[114  99 189 173 138 156 140 140 154  89 114 115 143 123 106  77 147 143
 100 167 138 152 101 149 140 104 138  54 140 115 193 100 221 103  90 102
 119 113  77 143 140 135 104] : z_142
[108 138 149 141 154 160 146 128 139 127 124 143 139 103 115 107 126 139
 132 139 123 154 124 132 124 122 122 110 110 123 151 130 158 101  93 149
 126 136 171 123 109 124 140] : z_901
[ 99 186 129 109  73 101  90 109 114  99 124  84 120 120  81 118 120  90
 116 116  90  90  99 167 132 159 120 120 170 155 148 148 115 160 126 117
 148  82 146  83  90 176 114] : z_167
[207 186 129 109  73 101  99 109 114 104 124  84 113 165  81 118 169 164
  87 116  90 116  99 167 132 142 120  91 105 117 154 120 171 117  96 126
 127 107 165 132  94 108 110] : z_600
all z_167: [120] => 13 14 17 27 28
all z_167: [90] => 7 18 21 22 41
all z_142: [140] => 7 8 25 29 41
all z_167: [176] => 42
all z_167: [148] => 31 32 37
all z_901: [139] => 9 13 18 20
all z_142: [143] => 13 18 40

[208 226 174  99 140  19] : z_600
[ 41 203 203 203  47 188] : z_429
[ 41 129 138 203  47 147] : z_901
[206 206 171 203  63 236] : z_81
[ 52  38  83 160  83 230] : z_705
[ 25  68 102 195  73 234] : z_672
[123 207 170 165  75  89] : z_497
[114 206 171 173  65  97] : z_142
all z_429: [203] => 2 3 4
all z_429: [47] => 5
all z_705: [83] => 3 5
all z_81: [206] => 1 2

[ 14  37 203 206 227] : z_429
[38 53 38 38 53] : z_686
[ 26  53  52 222 244] : z_497
[ 53  53  52 168  53] : z_142
all z_686: [53] => 2 5
all z_142: [53] => 1 2 5
all z_686: [38] => 1 3 4
all z_142: [168] => 4
all z_429: [203] => 3

[210 182 203 119 118] -> z_901
[ 56  15  73 228 237] -> z_81
[ 80 101  80  74  80] -> z_19
[100 100  27 100  27] -> z_429
all z_19: [101] => 2
all z_429: [100] => 1 2 4
all z_81: [15] => 2

[113 104 180 172 114 141 114 142 130 151  68] = z_19
[106  81  86  86  86  86  81  81  81 175 170] = z_167
[171  94  94  94  94  93  94 142 142 142 142] = z_81
all z_167: [86] => 3 4 5 6
all z_81: [171] => 1
all z_19: [172] => 4
all z_81: [94] => 2 3 4 5 7
all z_167: [106] => 1
all z_19: [142] => 8

[168 158  97 168 101 113 133 170 103 188 146 187  93 105 159 145 140 140
 138 183 223 123 126  43 157 144 138 141 167 108  90  97 141 140 145 134
 120  80 170 101 167 189 132 107] -> z_686
[103 116 103 113 131 165  67 115 149 113 212 193 163 152 223 153 143  94
 175 150 169 135 150 105 132 116 116  73 127  97 104 104 146 101 165 113
 117 123 185 135 109 136  68 150] -> z_497
[143 103 103 113 131 165 140 115 149 113 212 193 163 152 223 153 143  94
 175 115 169 135 150 105 132 116 218  73 127  97 104 104 146 101 165 113
 177 123 185 135 109 208 139 134] -> z_19
[130 161  71 151  97  78 175  90 107 119 124 114 100 174 193 132 142 127
 132 163 111  98 111  64 110 120  89 116 191  65  98  92 135 144  56 124
  55 146 164 148 160 146  79 140] -> z_167
all z_686: [140] => 17 18 34
all z_497: [103] => 1 3
all z_497: [116] => 2 26 27
all z_497: [68] => 43

[184 184 196 205] : z_81
[ 44 194  28 204] : z_686
[27 27 27 27] : z_429
[84 84 84 84] : z_497
[ 24 173 195  55] : z_901
[236 149  40  83] : z_600
[106 205  46 205] : z_582
all z_686: [204] => 4
all z_497: [84] => 1 2 3 4
all z_81: [184] => 1 2
all z_429: [27] => 1 2 3 4
all z_582: [205] => 2 4
all z_81: [205] => 4
all z_901: [195] => 3

[ 27 201  36  47  23  31] = z_672
[ 35 164 160  50  35  59] = z_19
[ 25 198  38  44  10  40] = z_167
[154 161 161 154 161 208] = z_497
all z_497: [161] => 2 3 5
all z_19: [160] => 3
all z_672: [201] => 2

[ 64 180  79 111  87 135 150 143 151 133 118 180 146  90 140 184 114 113
 110  90  79 123  87  90  86 116 116  98 146]  z_142
[ 64 153  79 111  87 135 150 143 151 133 118 180 146  90 140 184 114 110
 110 155  79 180 131 115 105  96  90  89 164]  z_167
[ 50 130  49 126 112 142 140 126 181  92 122 171 136 106 145 153 114 114
 115 155  70 149 131 152  71  92  84 110 148]  z_686
[ 50 130  91 126 112 142 140 126 181 129 122 171 136 106 140 153 114 114
 115 155  70 123 131 152  71  92  84 110 148]  z_901
all z_167: [164] => 29
all z_686: [92] => 10 26
all z_142: [90] => 14 20 24

[ 92 128 132 112 170 174] -> z_167
[ 61 123  93 141 198 185] -> z_142
[143 159  47 180  54  71] -> z_705
[ 61 123 101 141 171 185] -> z_901
[ 66 126  47 194 120 145] -> z_600
[186 199  40 158  40 186] -> z_429
all z_429: [40] => 3 5
all z_429: [199] => 2

[126 128 127 128 128 128 127 124 126 130 127 130 125 126 128 127 132 133
 128 128 132 124 127 128 123 128 127 127 128 128 129 129 127  97 130 128
 130 129 128 130 125 130 124 128 128 128 127 128 125 125 125 128 125 127
 126 127 131 128 125 127 129 128] -> z_686
[129 128 128 132 127 129 128 125 126 126 128 128 124 128 128 130 130 128
 126 127 131 123 125 129 126 128 125 127 128 130 127 130 129 128 127 128
 128 127 127 131 128 128 127 127 126 127 131 128 127 124 125 129 124 123
 124 128 130 128 127 126 129 127] -> z_600
[ 89 161 204 139 139  16 143  34  99 114 145  81 139 147 205 107 154 153
 201 119 162 121 181 125 146 143 168  85 125 170 183 138 118 115 118 125
 127 150 120 167 110 163 138  91  67 130 153 142 136 144 207 164 145  87
 155 144  61 119 126 123 143  91] -> z_901
[155  99  98 161  65 150 128 145 182 164 193  57 163 103  89 143 169  80
 132 174  97  79 125 146 125 134 116 121 164  83 114 147 216 119 104 163
 125 123 107 100 134  86 147  83  83 182  65  47 201  94 136 122 152 153
 135 166 111 140 122 104 136 147] -> z_142
[ 89 161 204 139 139  16 143  34  99 114 145  81 139 147 205 107 154 153
 201 119 162 121 181 125 150 143 168  85 125 170 183  83  53  64 126 153
  92 114 196 188 152 120 128  92 151  82 115 125 171 134 131 180 107  38
 133 139 137 107 162 127  97  89] -> z_19
[127 128 125 131 126 129 130 125 129 125 129 128 124 128 129 129 131 131
 128 125 128 125 125 128 126 128 125 126 129 131 128 128 128 127 128 126
 128 128 128 131 129 127 125 129 125 127 130 124 128 123 127 128 128 124
 126 129 125 126 125 125 125 128] -> z_429
[122 127 158 136 124 118 151  92  96 121 115  99 162 154 179 123 132 121
 150 126 142 139 139 110 162 142 138 132 119 171 165 107 102 113 141 132
 141 123 173 175 136 128 152 110 129 110 130 128 141 110 132 140 103 101
 126 120 125 125 131 146  87 142] -> z_672
[126 129 128 128 129 129 130 126 126 131 128 127 121 129 129 131 131 131
 126 127 131 123 125 125 124 130 126 127 128 128 128 128 129 127 128 130
 129 125 128 128 129 129 127 125 125 127 127 127 130 126 128 128 127 126
 125 124 130 128 128 127 127 125] -> z_705
[125 119 155 132 139 118 125 148 120 129 111 147  81 127 109 121 147 107
  95 117 113 116 103  69 153 111 108 118 120 134 112 167 122 139 140  90
 153 127 114 135 152 100  90 108 133 137 136  96 107 165 142 135 123  89
 147 160 153 138 110 103 171 132] -> z_497
[116 113  39 160 141 132 139  82  72  88 111  92 137 108 106  93 123 118
  61  66  62  60 196 156  90 183  95 143 115 121 100 125  95 217 156 156
  93 100 117  85  52 106 118 139 123 176 169 106 196  94 117 105 144 130
 111 102 172 137  60  60 129  61] -> z_582
all z_901: [61] => 57
all z_686: [127] => 3 7 11 16 23 27 28 33 47 54 56 60
all z_672: [96] => 9
all z_142: [147] => 32 43 62

[ 72  69  67 140 208  97 186 208 174] -> z_686
[186  66  65 133 133  99 186  53 186] -> z_429
[216  73 132 158 132  48 132 173  48] -> z_600
[108 197 127 137  51 182  64 100  35] -> z_582
[ 66  66  65 133 137  99 186 196 179] -> z_497
[ 95 199 123 136  56 200  82 103  46] -> z_901
[ 73  73 125 158 165  73 165  73 133] -> z_81
[182  67  73 137 182  87 182 182 182] -> z_705
all z_81: [165] => 5 7
all z_429: [133] => 4 5
all z_705: [182] => 1 5 7 8 9
all z_686: [208] => 5 8
all z_600: [132] => 3 5 7
all z_686: [72] => 1

[ 88  44  69 239 241 233] = z_19
[ 57 232 197 164  51 173] = z_705
[ 56  70  56  56  56 102] = z_672
[233 233 192 239 192 233] = z_429
all z_429: [233] => 1 2 6
all z_672: [56] => 1 3 4 5
all z_705: [173] => 6

[102 136 102 141 102 136  65 136 116] = z_582
[ 64  77 214 107 214 214  64  64  55] = z_19
[187  70 146  68  51 119 100 178 119] = z_429
[ 89  89 214 186 218 149  85 109  97] = z_901
[ 73 207  66 125  73 223 190 221 183] = z_705
[ 59 182 136 122 159 116 121 181  64] = z_142
all z_705: [73] => 1 5
all z_19: [64] => 1 7 8
all z_429: [119] => 6 9
all z_582: [102] => 1 3 5

[ 54  92 107  49 174 185 176 189]  z_600
[ 52 185 210 210 143 210  82  52]  z_901
[ 54  92 107  49 130 186 186 182]  z_686
[216 173 185  53 143  45 173 210]  z_705
all z_901: [210] => 3 4 6
all z_686: [186] => 6 7
all z_705: [173] => 2 7
all z_901: [52] => 1 8

[ 90 126 152 103 126 180 158 149 205 160 152 195 196 195 195]  z_497
[ 90  89 152 103  89 180 158  89 125 160 161  89 158  86  90]  z_429
[107  13 150 127 181 150 177  99 205 226 140 151  56  87 115]  z_19
all z_497: [152] => 3 11
all z_429: [160] => 10
all z_429: [90] => 1 15
all z_497: [195] => 12 14 15
all z_19: [56] => 13

[118 120 132 130 125 122 130 125 132 130 125]  z_81
[143  87 197 101 197  74 221 103 114 125 129]  z_901
[113 109 110 131 124 117 134 122 145 120 119]  z_705
[111 146 102 137 128 148 133  73 136 121 114]  z_686
[124 132 158 131 127 128 123 127 118 145 130]  z_429
[130 130 117 130 130 130 117 131  99 117 137]  z_142
[117 125 118 130 125 117 131 121 143 123 122]  z_582
[120 135 120 132 127 133 136 121 132 125 124]  z_19
[133 119 131 126 126 118 133 137 127 133 134]  z_167
[129 125 136 130 136 121 136 131 129 131 131]  z_497
all z_901: [74] => 6
all z_142: [131] => 8
all z_142: [130] => 1 2 4 5 6
all z_497: [136] => 3 5 7
all z_167: [126] => 4 5
all z_582: [125] => 2 5

[ 82  49 182 182 123  82 182 123 123 182] -> z_19
[137 111 128 120 127 134 126 117 137 129] -> z_901
[132 116 122 115 128 134 136 124 136 133] -> z_686
[127 131 132 128 133 128 117 137 128 131] -> z_600
[137 111 128 120 127 134 126 127 127 128] -> z_705
[ 40 112 181 147 225 107  81 207  60 102] -> z_81
[137 126 128 135 126 126 126 116 134 131] -> z_167
all z_705: [127] => 5 8 9
all z_600: [128] => 4 6 9
all z_19: [123] => 5 8 9
all z_167: [126] => 2 5 6 7
all z_705: [128] => 3 10
all z_686: [133] => 10

[181 107 124 214 179 234 106 128  83 106  83 144  73 108 160 124 126 145
 110 105 163 196 111  31 159 190 147 106 156 108  70 146 144 156 184  85
 116 167 152 124 128 174 172] = z_582
[121  97  17 149 184 203  94 133 112  83 153 146  58 153 153  95  92 161
 182 108 136  75 101  70 160 185  51 108 158  90 138 169 130 160  99 103
 148 153  44  95 173 127  97] = z_429
[124 121 100 181  91 104 125 188 169 136 179  39 125 114 198 141 131 136
 122  61 119 176 115 160 109 103  70 182 121  67 200 112  80 135 182  77
  87 192 135  84 114 104  62] = z_705
[124 121 100 181  91 104 125 188 169 136 179  39 183 114 198 141 120 136
 122  61 152 176 115 160 109 103  70 107 121  67 200 112  80 135 182  77
  95 192 135  84 114  83  62] = z_672
[ 82 207 101 179 157 192 109 154  88 143  69  84 120 198  89 179 110 106
  71 107 150 175 199  79 165 158  91 191 125  98  66 117 175 152 193 142
 119 161 191 120 145 150 180] = z_142
all z_142: [175] => 22 33
all z_429: [153] => 11 14 15 38
all z_705: [160] => 24

[ 76 117 132 116] : z_81
[ 74 115 100 155] : z_497
[ 42 217 167 105] : z_705
[114 114 114 114] : z_429
[151 237 150 117] : z_901
[117 196  99 113] : z_19
[157  88 161 118] : z_582
[ 63  80 114 136] : z_142
all z_429: [114] => 1 2 3 4
all z_81: [116] => 4

[166 148  55 188 128 178 158 171  55 218 169 176  66  63] : z_19
[219  34  52 220  41 209 194  34  37 108 219 192  54  42] : z_582
[159 153  84 168 158 158 152 203  83 168 167 168 100  63] : z_901
[186 123  69 174 120 171 159 125  69 183  69 192  69  69] : z_672
[228 211 177  42 222  45  62 228 211 211  32  57 201 228] : z_81
[ 84 234 187 187 214  69  65 244 187 204  65  61 177 206] : z_705
[ 60 223 198  55 229  61  84 234 187 210  54  60 180 195] : z_497
[207  39  75 192  51 186 172  32  74  48 196 197  65  72] : z_142
[166 148  55 183 212 178 158 171  55 218 169 176  66  70] : z_600
[ 61 146 197  81 137  86 129 108 186  37  71  95 203 187] : z_686
[ 51  85  56 198  97 183  51  85  85  85  51 185  51  51] : z_167
all z_167: [85] => 2 8 9 10
all z_672: [69] => 3 9 11 13 14
all z_705: [187] => 3 4 9
all z_81: [211] => 2 9 10
all z_901: [168] => 4 10 12

[109 188 118  30 162 149] : z_901
[112 169 116 169 169 135] : z_167
[123 154 127 105  77 126] : z_142
[145 159 123 142 105 134] : z_600
[154 119 132 154 132 136] : z_686
[158 207 123  83 101 162] : z_19
[173 173 127 170 164 153] : z_672
[157 210 105 117 105 105] : z_705
[109 200 101  43 146 155] : z_497
all z_19: [158] => 1
all z_686: [119] => 2
all z_705: [105] => 3 5 6
all z_167: [169] => 2 4 5

[170 108 159 127 121 191  90 129 143 142 157 102 130 138 142 139 116 160
  97 195 128 106 121 127 126  72 179 128  90 129 100 160 196 155 111 142
  85 111 128  74 165 135 109 106 133 115 138  98  97 171 121 157 142 156
 170  96 137 129] = z_600
[151 136  96  68  98 132 104 161  91 127 113 173 104 161 147 107 107 154
 137 114  73 152 103 122 105  98  98 128 122 130 176 166 133 158 140 120
 110 155 109  97 105 135 138 100  72 153 157 120 110 136  75 140 163 187
  85 134 126 132] = z_686
[155 148  99 156 143 123 129  33 118  98 138 132 172 146 154 108  86 120
 134 127 122 124 165 120 160 103  87 103 108  52 155 102 116 100  96 142
 142  82 102 114 119 113 162 170 148 119 141 121 146 131 148 168 132 110
 160 100 117  64] = z_167
[153 118 142 174 173 121 127 150 107 130 150 158 130  74 134 169  98 115
 133 160 147 137  87 127 169 137 138 158 173 195 158 128 150 109 171 123
 158 159 146 191 157 143 106 189 157 102 155 118 106 159 140 100 120 148
 153 124 113 127] = z_582
[126 125 109 118 103 109 158  98  95 142 124 140 129 170 169 133 104 102
 100 138 191 146 105 185 173  53 178 132 109 154 139 163 135 150 153 178
 124 108 121 120 155 104 117 128 128 118 199 146  95 118 149 138  98 151
 168 106 158 124] = z_429
[ 97 107 135  78 199 146 117 140 145 149 149 164 149  97 141 106 113 126
 111 145 135 125  87 110 121 145  48 135 150  95  97 125 133 116 152 133
  97 128  91 187 138 135 135 121  80 127 100  75 137 173  97  97 171 162
  97 139 132 145] = z_81
[ 88 131 131 134 159 142 149  93 152 131 162 158 193  99 165  79 106  93
 143 172 102 114 139  98 128 103  62 120 148 154 134 114 106 120 150 135
 111 146 132 143  86  90 119 156 175 161 104 102 140  87 147 127 161 139
 157 147 129  67] = z_901
[141 112 127 150 124 196 113 138  61 108 153  78  98  75 115 170 162  77
 151 135 120  98 111 126 110 169 161  97 170 113 164 149 167 132  88 150
  77 172 121 126 128 144  95 171 109 111 105 123 170 109 106 110 146 124
 105 140 117 123] = z_19
[ 86 143 121 151 123 139 180 121  86 160 121 145 171 135 166 100  96 133
 143 143 102 138 128 118 129  45 155 120 136 156 145 122 140 196 138 137
 131 126 107 134 148  81 116  91 103 129 127 147 156  56 120 120 143 148
 149 123 141 149] = z_142
[142 156 128 116 124  52 164 124 171 130  90 100 171  78 157 122  97 135
 113 108 115 109 107 113  96 117 122 142 111 117 180 113 174 119 110 140
 121 131 131 126  99  51 138 141 113 167 107 114 138 141 124 102 128  63
 125 101  93 149] = z_497
all z_81: [135] => 3 21 28 42 43
all z_81: [97] => 1 14 31 37 51 52 55

[112 128 147 164 161 140 106 120 108 120 120 114 133 110 123 108  89 102
 153 125  96 141 128 113 129 136  62 105 133 106 130 128 124 132 163 139
 149 122]  z_686
[ 93 152 117 110  94 127 136 149 121 164 131 121 122 110 123 128 154 118
 137 120 123 141 121 113 112 157 152 118 144 129 112 111 168  99 152 123
 120 109]  z_81
[ 93  64 139 158 119 149 121  79 146  92 112 138 166 167 100 121 136 114
  80 151  96 117 150 129 169 122 119  53 139 122 121 187 115 154  84 131
 197 146]  z_901
[ 99 152 160 110 153 131 167  91  46 106 105 141 106  98  92 137 126 122
 104 133 107  69 114 133 174  73 136 170 128 122  86 128 146 121 185  77
 101 132]  z_497
[121 128 113 130 102 140 141 126 121 142 127 118 128 138 116 118 136 126
 104 129 123 133 135 121 129 129 136 105 149 126 130 136 146 121 129 108
 139 126]  z_142
[150 152 135 130 178 163 116 143  21 142 101 144 111 115 139 124  34 149
 161 142 107 150 143 149 129 129  62 144 149  89 199 128 137  99 219  92
 139 136]  z_600
all z_686: [96] => 21
all z_142: [121] => 1 9 24 34

[153 153 153 153 153]  z_81
[150 123 153 154 114]  z_497
[226 227 227 226 227]  z_600
all z_600: [227] => 2 3 5
all z_600: [226] => 1 4
all z_81: [153] => 1 2 3 4 5
all z_497: [154] => 4
which: [153 153 153 153 153] => z_81
all z_497: [153] => 3
all z_497: [150] => 1

[74 84 84 74 74] -> z_19
[217 217 217 174 174] -> z_901
[116 202  71  81  85] -> z_167
[158 212 116 183 158] -> z_705
[184 184 184 149 131] -> z_686
[216  81 179 192 180] -> z_582
[162 181 181 190 180] -> z_429
[174  90 178 193 182] -> z_142
[ 83 164  80  66  77] -> z_497
[ 55  39 151  64 115] -> z_600
[ 55  39 151  95 117] -> z_672
[160 201  95 127 117] -> z_81
all z_686: [184] => 1 2 3
all z_705: [116] => 3
all z_19: [84] => 2 3
all z_429: [181] => 2 3
all z_497: [80] => 3
all z_901: [217] => 1 2 3

[173  71  36 199  71] -> z_600
[ 64  73 175 148 154] -> z_142
[ 59  96 147  59  96] -> z_672
[154 154 148 148  73] -> z_497
[116 179  79 124 179] -> z_582
[63 63 35 60 63] -> z_19
[156  69 179 149  69] -> z_705
all z_672: [147] => 3
all z_19: [63] => 1 2 5
all z_600: [199] => 4
all z_497: [148] => 3 4

[181 206 191 102  19 135 211  56  78]  z_497
[181 177 191 102  19 133 211  56  78]  z_167
[176 130 176 176 205 130 205 176  86]  z_705
[181  60 191 102  33 147 186  76 113]  z_81
[181  34 191 102  19 133 211  56  78]  z_142
all z_705: [205] => 5 7
all z_705: [176] => 1 3 4 8

[ 86  86 136 145 104 119 144 202  86 117  82 116  28 169 134 111 161 149
 171 189 142  67  41 172 149  82  98 142  93 137  86 178 106 163 170 125
 160  76] -> z_686
[160  97 152 151 112  94 111 155  84  61 116 103  77 124  63 100 114 111
 186 203 138 137  38 159 153 160 145 152 123 127 124 219 140 170 169 109
 129 126] -> z_497
[ 86  86 136 145 104 159 144 202  86 117  82 116  28 169 134 111 161 149
 143 189 142  67  41 172 149 136  98 118  94 105 130 213 100 194 201  84
 200 132] -> z_142
all z_497: [160] => 1 26
all z_686: [142] => 21 28

[116 125 102 234 155 101 139] : z_429
[131 137  93 236 145 116 142] : z_142
[131 160 104 236 104 116 104] : z_167
[110 138 101 230 159 111 138] : z_686
[117 117 101  94  94  94  94] : z_497
all z_497: [94] => 4 5 6 7
all z_167: [104] => 3 5 7
all z_686: [110] => 1
all z_686: [138] => 2 7

[ 52 185 183 196  52 100 198  52]  z_582
[147 185 183 196 146 106 170 122]  z_142
[147 185 176 196  52 101 196 168]  z_600
all z_142: [170] => 7
all z_600: [101] => 6
all z_582: [52] => 1 5 8

[110 127 130 141 152 150  95 144 107 130 198 105 124  96  80 159 246 122
 146 164 111 143 134 190 132 150 127 138 152]  z_600
[147 137 129  67 116 126 120 129 145 158 153 105 124 152 205 157  82 123
 141 159 113  57 129 156 149  81 123 158 122]  z_81
[143 127 139 175 125 114 113  82 114 117 146 122  86 147 144  72 154 131
 126 124 115 152 115  99 130 139 147  81  92]  z_497
[ 43 117 130 136 119  89 137 129 114 146 145 109 110 133 209 147 194 131
 146 146 166 183 132 145 146 117 124 122 128]  z_582
[119 116 136  41 117 127 144 134 140 106 123 127 138 127  82 179  80 129
 146 155  50 134 133 157 114 121 148 169 110]  z_901
[101 134 124 150 108 144 122 109 158 110 103 131 138 158 101 116 195 116
 125 162 106 126 158 158 137 139 111  76  81]  z_705
[120 132 137 136 127 146 157 163 117  74 159  77 171 146 140 106  58 124
 116 126 156 146 124 159 110 146 124 108  64]  z_167
all z_167: [146] => 6 14 22 26
all z_582: [146] => 10 19 20 25
all z_705: [158] => 9 14 23 24

